Here is a tiny trained network, its code and every weight. The questions are about switching its units off for an input and a class, where a switched-off unit gives its printed mean instead of its output.

import numpy as np


def w(rows, s, z=0):
    codes = np.array(rows[::2]) - 128.0
    scale = np.full(codes.shape[1], s)
    scale[-1] = z or s
    return codes * scale


def f(y):
    return np.maximum(y, 0)


def log_softmax(a):
    a = a - a.max(-1, keepdims=True)
    return a - np.log(np.exp(a).sum(-1, keepdims=True))


def net(x, mask):
    res = np.array(x, float).reshape(1, 7) / 4 @ E
    y = f(res @ A[0][:, :-1].T + A[0][:, -1])
    res = res + np.where(mask, y, B[0][:, -1]) @ B[0][:, :-1]
    return log_softmax(res[-1] @ U[:, :-1].T + U[:, -1])


A, B = {}, {}
E = w([
[150,93,164,132,82,198,83,148,182,89,118],'x0',
[130,111,161,83,90,148,65,118,107,228,151],'x1',
[166,71,194,148,191,89,156,145,223,215,126],'x2',
[175,143,202,46,140,66,58,44,169,78,158],'x3',
[242,67,168,118,108,109,174,138,32,216,255],'x4',
[101,31,131,56,17,73,185,79,116,144,123],'x5',
[114,146,112,57,142,127,85,121,132,36,152],'x6',
],0.0053)
A[0] = w([
[111,89,152,169,160,112,148,132,252,100,63,123],'neuron 0',
[147,136,115,217,144,156,176,196,123,155,128,251],'neuron 1',
[77,154,121,149,181,144,91,129,205,103,64,105],'neuron 2',
[153,150,166,90,170,130,72,103,157,83,148,149],'neuron 3',
[83,113,114,36,33,152,99,92,141,40,114,183],'neuron 4',
[90,162,83,171,143,222,100,234,141,135,100,171],'neuron 5',
[167,134,115,135,101,131,151,138,74,129,171,104],'neuron 6',
[49,121,75,95,146,58,195,109,114,148,102,183],'neuron 7',
[205,3,176,112,82,108,183,134,107,209,193,183],'neuron 8',
[172,153,156,68,168,133,59,114,154,49,154,152],'neuron 9',
[148,195,81,134,183,84,145,118,117,42,149,99],'neuron 10',
],0.0064,0.0027)
B[0] = w([
[126,132,151,151,198,116,213,201,148,121,114,209],'neuron 0',
[85,67,84,153,114,156,164,131,54,59,115,228],'neuron 1',
[130,119,152,139,190,116,194,186,136,117,128,211],'neuron 2',
[171,139,173,70,129,92,121,124,142,157,143,186],'neuron 3',
[96,2,97,107,106,72,207,117,32,28,121,210],'neuron 4',
[93,70,88,164,153,173,170,164,49,58,138,221],'neuron 5',
[125,105,134,148,171,134,163,171,111,102,138,167],'neuron 6',
[119,14,103,98,95,104,148,101,14,59,146,191],'neuron 7',
[201,134,212,61,202,125,125,169,130,154,244,253],'neuron 8',
[173,136,161,38,120,79,117,110,127,152,161,198],'neuron 9',
[175,152,148,61,107,133,80,93,133,180,165,178],'neuron 10',
],0.0087,0.007)
U = w([
[125,160,146,160,136,106,137,133,195,156,58,5],'0',
[95,109,83,122,27,115,120,64,111,111,96,178],'1',
[137,117,142,112,150,112,145,145,121,126,144,164],'2',
[151,173,149,111,125,142,19,106,160,186,143,118],'3',
[87,125,77,247,136,181,144,154,118,100,96,107],'4',
],0.014,0.0026)

Each question gives the input, the list of numbers given to net, and the class t.
The units are the neurons (one row each of A and B). Each row of codes is followed by its name. A weight is (code - 128) times the scale printed after its matrix; where a second scale follows, it is the last column's (A, B and U).
mask holds one flag per neuron, in row order. A switched-off neuron (its flag False) gives its mean, the last column of its row in B, instead of its output. The means were averaged over made-up inputs and are rounded, as every weight is.
A unit's drop is (log p(t) with every unit on - log p(t) with that unit switched off) / (log p(t) with every unit on - log p(t) with every unit switched off).
The circuit of an input: a set's keep is (log p(t) with only the set's units on - log p(t) with every unit switched off) / (log p(t) with every unit on - log p(t) with every unit switched off). Starting from all 11 units, units are removed one at a time, each time the one whose removal leaves the highest keep (on an exact tie, the one counted first), for as long as the keep stays at least 0.8.
units of the circuit, in order: the units of the circuit, biggest drop first
most important unit: the unit with the biggest drop
k most important neurons: the k neurons with the biggest drops, biggest first
drop when u is switched off: that unit's drop, to one decimal
input [1,3,1,4,-4,6,7], class 1: most important unit : neuron 8
input [-3,8,2,-5,4,-7,-4], class 4: units of the circuit, in order : neuron 1; neuron 9
input [0,7,-7,2,0,-7,-4], class 4: 2 most important neurons : neuron 8; neuron 5
input [2,2,-2,-8,0,4,1], class 4: units of the circuit, in order : neuron 9; neuron 3
input [-2,1,5,5,-6,-6,-1], class 0: units of the circuit, in order : neuron 8; neuron 4; neuron 7
input [-5,-3,-7,4,5,-6,-6], class 4: 2 most important neurons : neuron 8; neuron 9
input [4,5,-5,-5,3,-4,8], class 4: 2 most important neurons : neuron 8; neuron 5
input [-3,-4,2,1,3,-7,4], class 3: 2 most important neurons : neuron 4; neuron 10
input [2,-6,-5,4,3,-4,-7], class 4: drop when neuron 1 is switched off : 0.1
input [-4,-4,-3,8,-2,3,-1], class 1: drop when neuron 8 is switched off : 0.3
input [0,-5,-4,4,-2,5,3], class 1: drop when neuron 8 is switched off : 0.1
input [-1,-5,1,1,-2,6,6], class 1: drop when neuron 8 is switched off : 0.3
